Below is a small trained network, with its code and all its weights. Each question gives an input and a class and asks what happens when units are switched off, that is, made to give their printed mean instead of their output.

import numpy as np


def w(rows, s, z=0):
    codes = np.array(rows[::2]) - 128.0
    scale = np.full(codes.shape[1], s)
    scale[-1] = z or s
    return codes * scale


def norm(h):
    return h / np.sqrt((h * h).mean(-1, keepdims=True) + 1e-5)


def f(y):
    return np.maximum(y, 0)


def log_softmax(a):
    a = a - a.max(-1, keepdims=True)
    return a - np.log(np.exp(a).sum(-1, keepdims=True))


def net(x, mask):
    res = np.array(x, float).reshape(1, 2) / 4 @ E
    u = 0
    for l in range(4):
        y = f(norm(res) @ A[l][:, :-1].T + A[l][:, -1])
        res = res + np.where(mask[u : u + 8], y, B[l][:, -1]) @ B[l][:, :-1]
        u += 8
    return log_softmax(norm(res)[-1] @ U[:, :-1].T + U[:, -1])


A, B = {}, {}
E = w([
[3,44,103],'x0',
[142,127,59],'x1',
],0.0059)
A[0] = w([
[83,179,68,19],'0.n1',
[199,59,34,40],'0.n2',
[143,191,71,2],'0.n3',
[197,65,34,110],'0.n4',
[115,203,133,219],'0.n5',
[120,72,141,150],'0.n6',
[183,79,41,22],'0.n7',
[176,98,9,51],'0.n8',
],0.012,0.0052)
B[0] = w([
[133,169,129,142],'0.n1',
[20,91,191,199],'0.n2',
[140,148,81,165],'0.n3',
[44,174,158,237],'0.n4',
[83,134,112,255],'0.n5',
[140,173,123,214],'0.n6',
[29,55,175,181],'0.n7',
[7,135,107,225],'0.n8',
],0.013,0.0042)
A[1] = w([
[153,73,140,6],'1.n1',
[90,207,123,92],'1.n2',
[183,10,187,62],'1.n3',
[229,32,202,2],'1.n4',
[194,182,97,160],'1.n5',
[149,161,215,138],'1.n6',
[106,192,90,132],'1.n7',
[201,32,124,61],'1.n8',
],0.013,0.0093)
B[1] = w([
[247,125,47,128],'1.n1',
[128,62,141,254],'1.n2',
[40,191,138,128],'1.n3',
[51,232,44,128],'1.n4',
[141,95,49,194],'1.n5',
[86,189,172,221],'1.n6',
[146,67,125,244],'1.n7',
[8,209,172,128],'1.n8',
],0.013,0.0054)
A[2] = w([
[103,124,1,121],'2.n1',
[48,102,134,128],'2.n2',
[251,158,48,40],'2.n3',
[211,202,178,1],'2.n4',
[165,202,155,127],'2.n5',
[85,94,132,144],'2.n6',
[241,223,65,94],'2.n7',
[242,90,52,157],'2.n8',
],0.0093,0.0088)
B[2] = w([
[163,209,101,177],'2.n1',
[201,128,89,254],'2.n2',
[178,176,2,137],'2.n3',
[188,20,10,129],'2.n4',
[151,81,61,142],'2.n5',
[153,177,115,225],'2.n6',
[195,174,66,140],'2.n7',
[79,172,194,166],'2.n8',
],0.0095,0.0073)
A[3] = w([
[142,9,180,68],'3.n1',
[139,152,36,111],'3.n2',
[58,162,48,111],'3.n3',
[106,130,49,118],'3.n4',
[169,101,138,2],'3.n5',
[55,174,216,141],'3.n6',
[119,192,234,84],'3.n7',
[171,151,117,3],'3.n8',
],0.011,0.0094)
B[3] = w([
[96,75,79,151],'3.n1',
[180,235,37,222],'3.n2',
[239,122,100,254],'3.n3',
[173,152,95,218],'3.n4',
[221,17,2,128],'3.n5',
[20,114,145,245],'3.n6',
[78,208,149,180],'3.n7',
[184,131,74,128],'3.n8',
],0.0087,0.0067)
U = w([
[219,228,5,238],'0',
[41,208,145,253],'1',
[132,11,69,242],'2',
[215,104,239,2],'3',
[211,112,225,2],'4',
[225,86,200,2],'5',
[197,102,247,2],'6',
[211,106,233,2],'7',
],0.013,0.0094)

Each question gives the input, the list of numbers given to net, and the class t.
The units are the neurons (one row each of A and B). Each row of codes is followed by its name. A weight is (code - 128) times the scale printed after its matrix; where a second scale follows, it is the last column's (A, B and U).
mask holds one flag per neuron, layer by layer. A switched-off neuron (its flag False) gives its mean, the last column of its row in B, instead of its output. The means were averaged over made-up inputs and are rounded, as every weight is.
A unit's drop is (log p(t) with every unit on - log p(t) with that unit switched off) / (log p(t) with every unit on - log p(t) with every unit switched off).
The circuit of an input: a set's keep is (log p(t) with only the set's units on - log p(t) with every unit switched off) / (log p(t) with every unit on - log p(t) with every unit switched off). Starting from the 12 units with the biggest drops (on a tie, the unit counted first), units are removed one at a time, each time the one whose removal leaves the highest keep (on an exact tie, the one counted first), for as long as the keep stays at least 0.8.
circuit, biggest first: the units of the circuit, biggest drop first
top k neurons: the k neurons with the biggest drops, biggest first
k most important neurons of layer l: the k neurons of layer l with the biggest drops, biggest first
drop when u is switched off: that unit's drop, to one decimal
input [8,8], class 0: circuit, biggest first	(3.n3 2.n1 3.n6)
input [0,2], class 2: circuit, biggest first	(0.n7)
input [-5,-6], class 1: top 2 neurons	(0.n6 0.n3)
input [6,-6], class 0: top 3 neurons	(0.n4 0.n2 1.n6)
input [2,1], class 2: top 2 neurons	(0.n8 1.n2)
input [4,-2], class 0: top 2 neurons	(0.n4 0.n3)
input [-3,-2], class 2: top 3 neurons	(0.n5 1.n2 0.n2)
input [3,-3], class 2: top 3 neurons	(0.n7 0.n6 0.n2)
input [0,-3], class 2: top 4 neurons	(0.n7 0.n2 0.n4 3.n1)
input [-1,-3], class 2: top 4 neurons	(0.n7 0.n5 0.n2 0.n8)
input [7,-5], class 0: 2 most important neurons of layer 1	(1.n6 1.n2)
input [-4,5], class 1: top 3 neurons	(0.n2 0.n4 1.n5)
input [-3,3], class 2: 3 most important neurons of layer 3	(3.n2 3.n7 3.n3)
input [-1,4], class 1: top neuron	(0.n4)
input [-2,0], class 2: top 3 neurons	(1.n7 0.n5 1.n2)
input [-2,-3], class 2: top 2 neurons	(0.n7 0.n5)
input [7,7], class 0: 3 most important neurons of layer 2	(2.n2 2.n8 2.n1)
input [4,-1], class 0: 3 most important neurons of layer 0	(0.n4 0.n1 0.n3)
input [0,-2], class 2: drop when 0.n7 is switched off	0.7
input [6,3], class 0: drop when 1.n2 is switched off	0.0
input [-2,4], class 1: drop when 0.n4 is switched off	0.1
input [2,8], class 1: most important neuron of layer 0	(0.n4)
input [4,0], class 0: drop when 0.n4 is switched off	0.4
